Below are the code and all the weights of a small trained network. Each question names an input and a target symbol and asks about switching units off, where a switched-off unit gives its printed mean instead of its output.

import numpy as np


def w(rows, s, z=0):
    codes = np.array(rows[::2]) - 128.0
    scale = np.full(codes.shape[1], s)
    scale[-1] = z or s
    return codes * scale


def f(y):
    return y / 2 * (1 + np.tanh(0.7978845608 * (y + 0.044715 * y**3)))


def softmax(a):
    e = np.exp(a - a.max(-1, keepdims=True))
    return e / e.sum(-1, keepdims=True)


def log_softmax(a):
    a = a - a.max(-1, keepdims=True)
    return a - np.log(np.exp(a).sum(-1, keepdims=True))


def net(x, mask):
    ids = ['ΛΦΨαβγεζθμξσω'.index(c) for c in x.split()]
    T = len(ids)
    res = E[ids] + P[:T]
    r = res
    for j in range(2):
        rows = slice(2 * j, 2 * j + 2)
        q, k, v = (r @ M[0][rows].T for M in (Q, K, V))
        z = softmax(np.where(np.tri(T) > 0, q @ k.T / 2**0.5, -1e9)) @ v
        o = O[0][rows]
        res = res + np.where(mask[j], z, o[:, -1]) @ o[:, :-1]
    y = f(res @ A[0][:, :-1].T + A[0][:, -1])
    res = res + np.where(mask[2:6], y, B[0][:, -1]) @ B[0][:, :-1]
    return log_softmax(res[-1] @ U[:, :-1].T + U[:, -1])


Q, K, V, O, A, B = {}, {}, {}, {}, {}, {}
E = w([
[131,92,156,117],'Λ',
[127,105,127,89],'Φ',
[164,125,117,125],'Ψ',
[66,127,98,157],'α',
[67,97,48,89],'β',
[170,149,121,116],'γ',
[119,196,120,166],'ε',
[169,129,177,173],'ζ',
[142,163,145,251],'θ',
[153,125,138,130],'μ',
[151,144,159,95],'ξ',
[196,52,69,248],'σ',
[140,38,91,46],'ω',
],0.016)
P = w([
[126,166,136,110],'0',
[57,10,182,149],'1',
[196,133,84,148],'2',
[116,224,123,91],'3',
[35,16,185,146],'4',
[158,120,84,172],'5',
[88,236,118,103],'6',
],0.012)
Q[0] = w([
[224,9,102,174],'H0',
[108,236,113,81],'H0',
[117,98,179,108],'H1',
[71,184,167,99],'H1',
],0.013)
K[0] = w([
[213,52,246,47],'H0',
[25,146,77,195],'H0',
[189,138,79,99],'H1',
[57,170,37,220],'H1',
],0.012)
V[0] = w([
[14,111,11,194],'H0',
[110,183,181,252],'H0',
[38,193,189,128],'H1',
[150,53,129,187],'H1',
],0.013)
O[0] = w([
[155,55,72,16,3],'H0',
[246,99,194,97,58],'H0',
[162,103,167,43,101],'H1',
[113,105,139,183,205],'H1',
],0.013,0.0019)
A[0] = w([
[178,121,70,186,255],'N0',
[135,53,127,180,54],'N1',
[2,104,206,117,161],'N2',
[43,41,147,139,175],'N3',
],0.014,0.0069)
B[0] = w([
[187,60,100,176,220],'N0',
[36,233,117,42,168],'N1',
[63,55,114,31,251],'N2',
[248,203,144,219,233],'N3',
],0.013)
U = w([
[181,53,66,172,148],'Λ',
[156,161,121,137,135],'Φ',
[117,207,169,118,150],'Ψ',
[160,97,96,164,254],'α',
[147,232,99,161,125],'β',
[83,4,174,154,108],'γ',
[96,115,65,108,93],'ε',
[180,172,120,105,162],'ζ',
[166,148,167,161,84],'θ',
[185,79,139,128,48],'μ',
[144,170,23,110,132],'ξ',
[132,106,50,135,72],'σ',
[163,82,70,92,46],'ω',
],0.012,0.0075)

Each question gives the input, a string of symbols that net reads in full, and the target symbol t.
The units are the heads (2 rows each of Q, K, V and O) and the neurons (one row each of A and B). Each row of codes is followed by its name. A weight is (code - 128) times the scale printed after its matrix; where a second scale follows, it is the last column's (O, A, B and U).
mask holds one flag per unit, heads first, then neurons. A switched-off unit (its flag False) gives its mean, the last column of its rows in O or B, instead of its output. The means were averaged over made-up inputs and are rounded, as every weight is.
A unit's drop is (log p(t) with every unit on - log p(t) with that unit switched off) / (log p(t) with every unit on - log p(t) with every unit switched off).
The circuit of an input: a set's keep is (log p(t) with only the set's units on - log p(t) with every unit switched off) / (log p(t) with every unit on - log p(t) with every unit switched off). Starting from all 6 units, units are removed one at a time, each time the one whose removal leaves the highest keep (on an exact tie, the one counted first), for as long as the keep stays at least 0.8.
units of the circuit, in order: the units of the circuit, biggest drop first
k most important neurons: the k neurons with the biggest drops, biggest first
heads that matter: for each layer, one digit per head in row order, 1 if its drop is at least 0.15 and else 0, layers parted by /
input σ ζ Φ Ψ ζ γ Φ, target Λ: most important neuron -> N1
input γ Λ ζ ε ξ ξ Φ, target ζ: units of the circuit, in order -> H0; H1
input ζ ω Φ, target Λ: units of the circuit, in order -> N0; H1
input β Λ ζ β ζ, target Ψ: 2 most important neurons -> N1; N0
input α ξ σ ξ ξ μ μ, target ω: heads that matter -> 10
input ξ ζ ζ Φ, target ε: heads that matter -> 10
input ξ ξ β Λ, target ξ: heads that matter -> 10
input γ Φ β, target Λ: units of the circuit, in order -> N0; N1
input θ ξ Φ Ψ Λ ζ ζ, target μ: heads that matter -> 10
input γ θ ζ ω γ ξ Φ, target μ: 2 most important neurons -> N1; N2
input ξ α ξ ξ γ, target γ: 2 most important neurons -> N2; N1
input α ζ Φ ε, target ζ: 2 most important neurons -> N2; N0
input γ ξ Φ ζ σ σ ξ, target Λ: units of the circuit, in order -> H1; N0
input Λ σ σ Λ ξ, target β: units of the circuit, in order -> N3; H1
input ζ Λ Φ γ ξ Φ Λ, target γ: units of the circuit, in order -> N3
input ξ β Ψ μ Λ ζ ω, target ξ: units of the circuit, in order -> H0; N3
input γ θ θ α, target ω: heads that matter -> 10
input Φ ξ ζ β ξ ξ ξ, target ξ: 2 most important neurons -> N2; N0
input Φ β α σ Φ ζ ω, target Λ: 3 most important neurons -> N1; N2; N3
input σ ξ α ξ α Φ ζ, target ω: 2 most important neurons -> N3; N0
input ξ γ ξ ζ, target θ: heads that matter -> 10
input ζ β γ, target Λ: heads that matter -> 00
input γ σ ξ μ, target Λ: most important neuron -> N0
